Here is a tiny trained network, its code and every weight. The questions are about switching its units off for an input and a class, where a switched-off unit gives its printed mean instead of its output.

import numpy as np


def w(rows, s, z=0):
    codes = np.array(rows[::2]) - 128.0
    scale = np.full(codes.shape[1], s)
    scale[-1] = z or s
    return codes * scale


def norm(h):
    return h / np.sqrt((h * h).mean(-1, keepdims=True) + 1e-5)


def f(y):
    return np.maximum(y, 0)


def log_softmax(a):
    a = a - a.max(-1, keepdims=True)
    return a - np.log(np.exp(a).sum(-1, keepdims=True))


def net(x, mask):
    res = np.array(x, float).reshape(1, 2) / 4 @ E
    u = 0
    for l in range(2):
        y = f(norm(res) @ A[l][:, :-1].T + A[l][:, -1])
        res = res + np.where(mask[u : u + 13], y, B[l][:, -1]) @ B[l][:, :-1]
        u += 13
    return log_softmax(norm(res)[-1] @ U[:, :-1].T + U[:, -1])


A, B = {}, {}
E = w([
[2,108,103,120,152,157,85,17],'x0',
[187,59,26,118,69,125,152,68],'x1',
],0.0085)
A[0] = w([
[126,115,122,114,134,115,98,146,43],'0.n1',
[124,156,167,142,154,70,70,184,30],'0.n2',
[101,98,71,114,137,141,174,64,99],'0.n3',
[106,101,101,82,128,193,120,92,40],'0.n4',
[148,136,141,139,104,133,106,98,58],'0.n5',
[151,136,161,150,151,106,220,191,61],'0.n6',
[26,192,176,153,254,163,58,92,88],'0.n7',
[71,170,177,141,170,112,131,111,66],'0.n8',
[86,161,117,132,54,129,159,114,64],'0.n9',
[124,86,144,69,153,157,157,135,69],'0.n10',
[55,122,239,155,156,168,136,152,4],'0.n11',
[156,152,202,108,80,148,170,146,88],'0.n12',
[96,76,48,100,118,157,147,54,78],'0.n13',
],0.0084,0.0033)
B[0] = w([
[115,101,149,115,119,117,119,154,128],'0.n1',
[126,105,71,128,132,183,116,49,175],'0.n2',
[154,145,83,142,135,162,84,127,185],'0.n3',
[166,155,120,129,179,133,134,143,163],'0.n4',
[99,131,115,130,150,121,141,91,129],'0.n5',
[168,115,123,92,188,88,98,128,184],'0.n6',
[71,168,126,126,185,1,184,116,250],'0.n7',
[108,113,125,98,63,186,89,134,181],'0.n8',
[143,116,122,138,128,99,126,136,136],'0.n9',
[141,156,133,124,117,124,87,149,128],'0.n10',
[85,129,164,76,96,195,140,168,194],'0.n11',
[178,106,109,97,170,96,126,111,168],'0.n12',
[127,141,75,128,172,150,43,81,206],'0.n13',
],0.0095,0.011)
A[1] = w([
[208,111,114,148,146,66,156,141,123],'1.n1',
[167,155,178,139,132,125,176,164,120],'1.n2',
[133,87,134,84,132,172,96,136,110],'1.n3',
[163,125,107,135,162,158,104,110,125],'1.n4',
[147,122,97,137,74,168,112,104,2],'1.n5',
[159,94,76,167,76,190,117,111,57],'1.n6',
[145,78,110,164,88,249,112,91,55],'1.n7',
[54,161,123,145,128,170,110,114,115],'1.n8',
[94,136,129,121,114,127,157,125,237],'1.n9',
[129,130,137,147,123,127,152,107,96],'1.n10',
[102,121,66,114,85,117,129,102,112],'1.n11',
[74,104,180,122,101,112,219,133,53],'1.n12',
[92,153,199,126,93,122,150,161,106],'1.n13',
],0.015,0.0037)
B[1] = w([
[101,113,117,179,91,82,138,136,254],'1.n1',
[125,105,63,138,88,155,124,46,181],'1.n2',
[124,153,117,142,100,176,128,121,173],'1.n3',
[122,137,157,127,84,130,154,149,244],'1.n4',
[128,139,202,147,169,167,83,108,169],'1.n5',
[120,103,204,160,201,137,73,187,204],'1.n6',
[193,86,218,161,107,185,67,221,196],'1.n7',
[134,106,128,153,73,64,185,98,229],'1.n8',
[141,90,144,169,129,153,109,128,192],'1.n9',
[125,107,116,139,132,148,138,123,128],'1.n10',
[141,118,130,133,210,157,100,133,198],'1.n11',
[179,98,254,152,30,119,151,224,190],'1.n12',
[78,134,155,106,141,171,154,170,185],'1.n13',
],0.012,0.0082)
U = w([
[176,98,167,205,186,178,28,164,239],'0',
[94,204,118,9,177,225,167,137,54],'1',
[186,101,23,214,49,5,203,143,198],'2',
[245,159,60,76,26,222,151,138,2],'3',
[16,161,239,97,93,70,237,168,134],'4',
[62,151,2,161,198,46,132,14,149],'5',
],0.013,0.0028)

Each question gives the input, the list of numbers given to net, and the class t.
The units are the neurons (one row each of A and B). Each row of codes is followed by its name. A weight is (code - 128) times the scale printed after its matrix; where a second scale follows, it is the last column's (A, B and U).
mask holds one flag per neuron, layer by layer. A switched-off neuron (its flag False) gives its mean, the last column of its row in B, instead of its output. The means were averaged over made-up inputs and are rounded, as every weight is.
A unit's drop is (log p(t) with every unit on - log p(t) with that unit switched off) / (log p(t) with every unit on - log p(t) with every unit switched off).
The circuit of an input: a set's keep is (log p(t) with only the set's units on - log p(t) with every unit switched off) / (log p(t) with every unit on - log p(t) with every unit switched off). Starting from the 12 units with the biggest drops (on a tie, the unit counted first), units are removed one at a time, each time the one whose removal leaves the highest keep (on an exact tie, the one counted first), for as long as the keep stays at least 0.8.
units of the circuit, in order: the units of the circuit, biggest drop first
top k neurons: the k neurons with the biggest drops, biggest first
k most important neurons of layer l: the k neurons of layer l with the biggest drops, biggest first
drop of u: that unit's drop, to one decimal
input [5,6], class 0: units of the circuit, in order	(0.n7)
input [-1,-3], class 4: 4 most important neurons of layer 0	(0.n11, 0.n13, 0.n3, 0.n7)
input [7,5], class 0: top 2 neurons	(0.n7, 1.n7)
input [-7,-7], class 3: top 4 neurons	(0.n7, 1.n8, 1.n2, 1.n6)
input [-8,-7], class 2: top 2 neurons	(1.n1, 0.n12)
input [-2,-2], class 3: top 3 neurons	(0.n7, 0.n6, 1.n6)
input [-6,-6], class 3: top 2 neurons	(0.n7, 1.n8)
input [-2,-6], class 4: top 2 neurons	(0.n13, 0.n11)
input [5,-2], class 4: top 2 neurons	(0.n7, 0.n2)
input [8,-3], class 5: top 3 neurons	(1.n4, 1.n7, 0.n13)
input [-2,-4], class 1: top 2 neurons	(0.n6, 0.n12)
input [4,2], class 5: 2 most important neurons of layer 0	(0.n8, 0.n2)
input [-4,-4], class 3: 2 most important neurons of layer 0	(0.n7, 0.n2)
input [-6,-8], class 1: 2 most important neurons of layer 0	(0.n11, 0.n7)
input [1,8], class 0: drop of 0.n7	0.1
input [-5,-8], class 1: drop of 0.n2	0.1
input [7,7], class 0: drop of 0.n7	0.6
input [-8,-2], class 2: drop of 0.n8	0.0
input [-4,-8], class 1: most important neuron of layer 0	(0.n6)
input [-7,-5], class 2: top neuron	(1.n1)
input [-3,-3], class 3: top 2 neurons	(0.n7, 1.n6)
